Below is a small trained network, with its code and all its weights. Each question gives an input and a target symbol and asks what happens when units are switched off, that is, made to give their printed mean instead of their output.

import numpy as np


def w(rows, s, z=0):
    codes = np.array(rows[::2]) - 128.0
    scale = np.full(codes.shape[1], s)
    scale[-1] = z or s
    return codes * scale


def norm(h):
    return h / np.sqrt((h * h).mean(-1, keepdims=True) + 1e-5)


def f(y):
    return np.maximum(y, 0)


def softmax(a):
    e = np.exp(a - a.max(-1, keepdims=True))
    return e / e.sum(-1, keepdims=True)


def log_softmax(a):
    a = a - a.max(-1, keepdims=True)
    return a - np.log(np.exp(a).sum(-1, keepdims=True))


def net(x, mask):
    ids = ['ΛΩαβζηθμτφψ'.index(c) for c in x.split()]
    T = len(ids)
    res = E[ids] + P[:T]
    u = 0
    for l in range(2):
        r = norm(res)
        for j in range(3):
            rows = slice(3 * j, 3 * j + 3)
            q, k, v = (r @ M[l][rows].T for M in (Q, K, V))
            z = softmax(np.where(np.tri(T) > 0, q @ k.T / 3**0.5, -1e9)) @ v
            o = O[l][rows]
            res = res + np.where(mask[u + j], z, o[:, -1]) @ o[:, :-1]
        u += 3
        y = f(norm(res) @ A[l][:, :-1].T + A[l][:, -1])
        res = res + np.where(mask[u : u + 4], y, B[l][:, -1]) @ B[l][:, :-1]
        u += 4
    return log_softmax(norm(res)[-1] @ U[:, :-1].T + U[:, -1])


Q, K, V, O, A, B = {}, {}, {}, {}, {}, {}
E = w([
[121,134,126,174,128,166,68,226,127,151,140,95],'Λ',
[169,91,155,158,140,196,87,248,101,102,158,131],'Ω',
[70,137,133,159,155,230,88,175,144,87,184,76],'α',
[144,167,92,73,160,85,96,199,220,127,126,147],'β',
[224,155,139,84,166,127,60,177,132,121,62,133],'ζ',
[154,136,150,82,141,64,78,45,158,35,125,84],'η',
[71,134,105,133,117,109,168,100,251,90,176,75],'θ',
[65,63,148,124,100,196,155,147,4,32,134,14],'μ',
[122,210,85,152,92,146,161,206,129,40,80,38],'τ',
[69,127,171,176,144,169,120,129,195,209,46,131],'φ',
[221,104,183,121,90,160,185,156,124,46,85,139],'ψ',
],0.014)
P = w([
[162,153,170,72,194,141,171,113,128,211,164,84],'0',
[117,122,208,73,86,136,73,122,178,141,149,120],'1',
[110,61,59,133,81,167,80,114,181,115,99,145],'2',
[126,104,89,159,247,108,189,124,98,158,121,136],'3',
[80,120,205,102,139,118,139,111,180,94,77,94],'4',
[103,66,90,154,109,149,50,147,192,99,79,135],'5',
[209,103,119,238,160,62,145,123,95,129,183,84],'6',
],0.016)
Q[0] = w([
[109,168,254,78,189,117,107,179,164,122,126,21],'L0H0',
[120,37,156,116,93,168,96,161,235,80,48,70],'L0H0',
[138,190,253,105,88,149,220,120,128,146,131,133],'L0H0',
[77,32,129,172,105,226,139,138,104,85,136,101],'L0H1',
[197,96,202,130,110,107,176,107,20,105,44,171],'L0H1',
[179,63,64,169,62,173,42,220,156,121,73,162],'L0H1',
[122,26,123,89,156,146,75,132,150,118,146,150],'L0H2',
[140,69,121,192,152,117,87,157,179,89,60,98],'L0H2',
[110,53,13,180,89,131,65,108,99,162,114,180],'L0H2',
],0.0098)
K[0] = w([
[90,98,96,140,124,126,158,84,138,90,40,150],'L0H0',
[125,98,117,149,150,138,198,126,125,120,67,130],'L0H0',
[143,103,156,128,72,191,179,115,155,111,63,149],'L0H0',
[88,87,156,161,120,200,151,152,95,119,165,103],'L0H1',
[201,69,168,103,119,136,139,105,79,107,75,145],'L0H1',
[138,145,135,146,129,141,126,250,104,167,101,162],'L0H1',
[134,105,118,90,149,133,150,83,106,146,149,167],'L0H2',
[115,137,96,178,166,92,151,124,122,116,83,119],'L0H2',
[153,129,154,147,169,134,88,165,113,181,210,107],'L0H2',
],0.015)
V[0] = w([
[43,86,147,183,180,120,50,70,152,238,91,138],'L0H0',
[76,105,88,144,83,96,254,115,223,106,204,126],'L0H0',
[212,16,188,118,141,150,196,138,193,122,141,180],'L0H0',
[144,132,126,105,112,150,131,112,149,127,121,122],'L0H1',
[140,137,126,197,167,124,140,120,159,90,149,122],'L0H1',
[186,89,162,245,109,53,153,114,91,117,188,125],'L0H1',
[113,195,107,68,96,62,126,106,96,148,58,179],'L0H2',
[167,166,97,168,148,95,134,196,151,126,92,166],'L0H2',
[87,84,136,120,183,181,112,148,165,45,126,173],'L0H2',
],0.0086)
O[0] = w([
[140,71,137,153,138,194,183,58,170,128,173,114,59],'L0H0',
[102,147,75,87,37,132,111,70,86,164,183,147,106],'L0H0',
[108,126,110,156,133,132,138,104,71,111,94,248,197],'L0H0',
[128,141,136,155,105,125,127,116,115,136,157,133,155],'L0H1',
[134,150,165,118,134,128,124,125,114,152,104,107,176],'L0H1',
[101,155,112,81,170,139,177,104,147,141,103,138,25],'L0H1',
[59,95,153,89,128,141,182,157,153,93,131,114,3],'L0H2',
[120,158,122,171,82,107,169,144,129,128,129,140,132],'L0H2',
[170,114,173,141,104,97,72,133,86,109,147,138,177],'L0H2',
],0.012,0.0051)
A[0] = w([
[137,95,134,122,104,173,186,67,159,127,186,138,2],'L0N0',
[117,194,124,135,184,142,170,145,105,245,128,141,253],'L0N1',
[182,173,132,121,134,139,133,163,84,109,88,144,49],'L0N2',
[71,96,138,145,103,164,109,140,145,106,103,140,104],'L0N3',
],0.012,0.0024)
B[0] = w([
[86,61,184,194,98,101,110,83,102,213,50,119,165],'L0N0',
[113,181,181,73,219,194,178,89,93,97,247,89,249],'L0N1',
[58,102,104,145,134,129,111,97,157,163,189,106,254],'L0N2',
[137,103,146,88,149,74,114,114,198,95,177,184,205],'L0N3',
],0.011,0.0057)
Q[1] = w([
[116,131,130,220,116,156,123,121,130,134,142,161],'L1H0',
[106,89,4,193,160,131,131,97,106,121,115,167],'L1H0',
[128,142,154,125,148,114,197,107,61,200,143,149],'L1H0',
[108,128,88,141,148,110,168,139,79,143,124,161],'L1H1',
[165,79,113,170,150,164,106,54,165,95,148,113],'L1H1',
[139,185,103,131,92,139,166,156,106,163,115,117],'L1H1',
[97,148,96,179,123,129,147,137,146,93,158,130],'L1H2',
[110,130,63,160,98,164,144,140,171,117,95,134],'L1H2',
[102,142,164,122,172,109,151,134,72,157,169,109],'L1H2',
],0.013)
K[1] = w([
[173,112,147,168,119,116,123,127,148,186,157,184],'L1H0',
[191,143,193,91,179,115,115,163,131,250,163,176],'L1H0',
[132,100,162,78,103,142,101,170,170,201,129,168],'L1H0',
[152,84,163,92,116,142,86,154,127,155,125,170],'L1H1',
[207,81,151,176,166,143,162,124,60,145,218,85],'L1H1',
[98,127,126,86,128,128,118,156,162,204,92,117],'L1H1',
[82,204,61,145,94,144,146,151,141,81,98,103],'L1H2',
[148,167,99,137,140,115,147,162,133,188,156,114],'L1H2',
[127,159,140,141,52,160,92,176,141,105,98,97],'L1H2',
],0.012)
V[1] = w([
[160,228,148,153,117,50,134,126,174,100,126,130],'L1H0',
[96,130,165,134,120,236,142,235,113,219,174,161],'L1H0',
[194,254,151,169,129,96,119,22,219,152,135,147],'L1H0',
[58,190,133,82,91,133,69,139,187,81,111,146],'L1H1',
[52,102,188,78,152,125,117,91,94,173,96,138],'L1H1',
[92,152,152,223,71,72,93,101,122,40,66,114],'L1H1',
[96,94,113,41,96,186,62,191,182,122,146,171],'L1H2',
[73,140,159,144,84,133,63,116,157,105,24,106],'L1H2',
[98,111,92,191,128,149,173,188,61,137,115,99],'L1H2',
],0.0073)
O[1] = w([
[144,138,164,112,133,211,130,84,154,94,125,145,150],'L1H0',
[137,183,219,182,56,38,220,119,41,128,108,95,126],'L1H0',
[228,145,116,159,97,254,116,97,128,61,132,197,183],'L1H0',
[143,84,211,118,144,172,67,42,148,68,104,119,61],'L1H1',
[106,81,136,116,174,95,94,112,87,200,97,125,178],'L1H1',
[158,117,230,170,80,126,49,109,112,135,116,131,2],'L1H1',
[139,162,144,178,55,79,151,126,115,115,120,123,139],'L1H2',
[107,128,29,213,143,140,64,146,168,145,88,171,98],'L1H2',
[81,168,153,116,186,72,116,107,105,147,122,129,28],'L1H2',
],0.0081,0.0048)
A[1] = w([
[117,152,185,73,46,171,81,143,155,134,79,71,2],'L1N0',
[108,178,154,25,211,171,194,80,87,160,129,91,118],'L1N1',
[136,180,159,43,239,198,248,87,111,174,145,56,84],'L1N2',
[127,176,119,181,190,105,180,100,67,154,156,138,110],'L1N3',
],0.014,0.0095)
B[1] = w([
[139,203,139,116,117,185,177,131,161,135,56,91,157],'L1N0',
[209,109,215,119,133,162,127,170,65,146,189,88,222],'L1N1',
[143,101,203,62,167,141,116,128,4,150,199,148,254],'L1N2',
[113,219,89,137,151,112,126,98,145,149,160,153,210],'L1N3',
],0.022,0.017)
U = w([
[159,122,174,72,177,148,158,112,56,145,152,128,167],'Λ',
[66,207,50,157,180,115,158,84,133,129,137,164,174],'Ω',
[253,122,100,255,111,117,101,122,105,97,142,83,1],'α',
[110,121,136,105,25,81,213,148,148,73,179,163,77],'β',
[145,108,156,190,194,97,192,195,132,68,72,142,109],'ζ',
[113,95,84,70,171,203,89,136,187,93,130,170,112],'η',
[83,117,59,54,13,147,114,85,88,183,129,152,79],'θ',
[89,97,93,89,127,45,93,174,110,158,99,65,113],'μ',
[135,179,143,95,87,164,146,135,146,138,39,99,211],'τ',
[119,47,135,193,137,135,181,77,136,172,88,113,187],'φ',
[94,132,159,140,102,101,69,134,66,74,57,218,76],'ψ',
],0.0071,0.0037)

Each question gives the input, a string of symbols that net reads in full, and the target symbol t.
The units are the heads (3 rows each of Q, K, V and O) and the neurons (one row each of A and B). Each row of codes is followed by its name. A weight is (code - 128) times the scale printed after its matrix; where a second scale follows, it is the last column's (O, A, B and U).
mask holds one flag per unit, layer by layer, with each layer's heads first. A switched-off unit (its flag False) gives its mean, the last column of its rows in O or B, instead of its output. The means were averaged over made-up inputs and are rounded, as every weight is.
A unit's drop is (log p(t) with every unit on - log p(t) with that unit switched off) / (log p(t) with every unit on - log p(t) with every unit switched off).
The circuit of an input: a set's keep is (log p(t) with only the set's units on - log p(t) with every unit switched off) / (log p(t) with every unit on - log p(t) with every unit switched off). Starting from the 12 units with the biggest drops (on a tie, the unit counted first), units are removed one at a time, each time the one whose removal leaves the highest keep (on an exact tie, the one counted first), for as long as the keep stays at least 0.8.
units of the circuit, in order: the units of the circuit, biggest drop first
most important unit: the unit with the biggest drop
k most important neurons: the k neurons with the biggest drops, biggest first
top k neurons in layer l: the k neurons of layer l with the biggest drops, biggest first
which heads matter: for each layer, one digit per head in row order, 1 if its drop is at least 0.15 and else 0, layers parted by /
input η μ Ω μ τ τ, target μ: most important unit -> L1H0
input α τ ζ, target α: units of the circuit, in order -> [L1N2, L0H1]
input Ω β η α μ θ, target α: top 3 neurons in layer 1 -> [L1N2, L1N3, L1N1]
input θ η α η η η, target η: units of the circuit, in order -> [L1H0, L1N2]
input α μ ζ η β ψ α, target Ω: units of the circuit, in order -> [L1N1, L1N2]
input β β τ ψ α, target ψ: units of the circuit, in order -> [L0H0, L1N1, L1N2, L1H1]
input η β ζ, target η: which heads matter -> 000 / 000
input φ τ α θ τ α, target θ: which heads matter -> 100 / 000
input θ η η η, target α: top 2 neurons in layer 0 -> [L0N1, L0N2]
input μ η ζ η ψ Λ η, target α: which heads matter -> 101 / 111
input α Ω α τ τ θ, target τ: 2 most important neurons -> [L1N0, L1N2]
input α ψ τ α Λ θ Λ, target Ω: 2 most important neurons -> [L1N3, L1N1]
input α η θ τ η ψ, target τ: which heads matter -> 100 / 000
input ζ Ω η, target ζ: most important unit -> L0H0
input ζ η β, target ζ: top 2 neurons in layer 1 -> [L1N2, L1N3]
input φ θ ψ τ β τ τ, target α: which heads matter -> 001 / 010
input τ α Ω η α β Ω, target Ω: 2 most important neurons -> [L1N3, L1N1]
input τ θ β α α Ω, target α: units of the circuit, in order -> [L0H2, L1N2]
input φ μ α, target φ: units of the circuit, in order -> [L0H0, L0N0, L1N2]
input φ ψ η τ β Ω, target τ: most important unit -> L0H0
input θ η τ τ, target Ω: which heads matter -> 001 / 000
input β Λ τ, target β: 2 most important neurons -> [L1N2, L0N3]
input α θ ψ β η τ ψ, target Ω: which heads matter -> 010 / 000
input η η τ, target η: which heads matter -> 000 / 000
input τ μ τ, target τ: which heads matter -> 100 / 000
input α φ φ, target α: top 3 neurons in layer 1 -> [L1N2, L1N3, L1N0]
input μ τ β τ β, target τ: top neuron in layer 1 -> [L1N0]
input ζ α Ω β ψ, target ψ: which heads matter -> 100 / 000
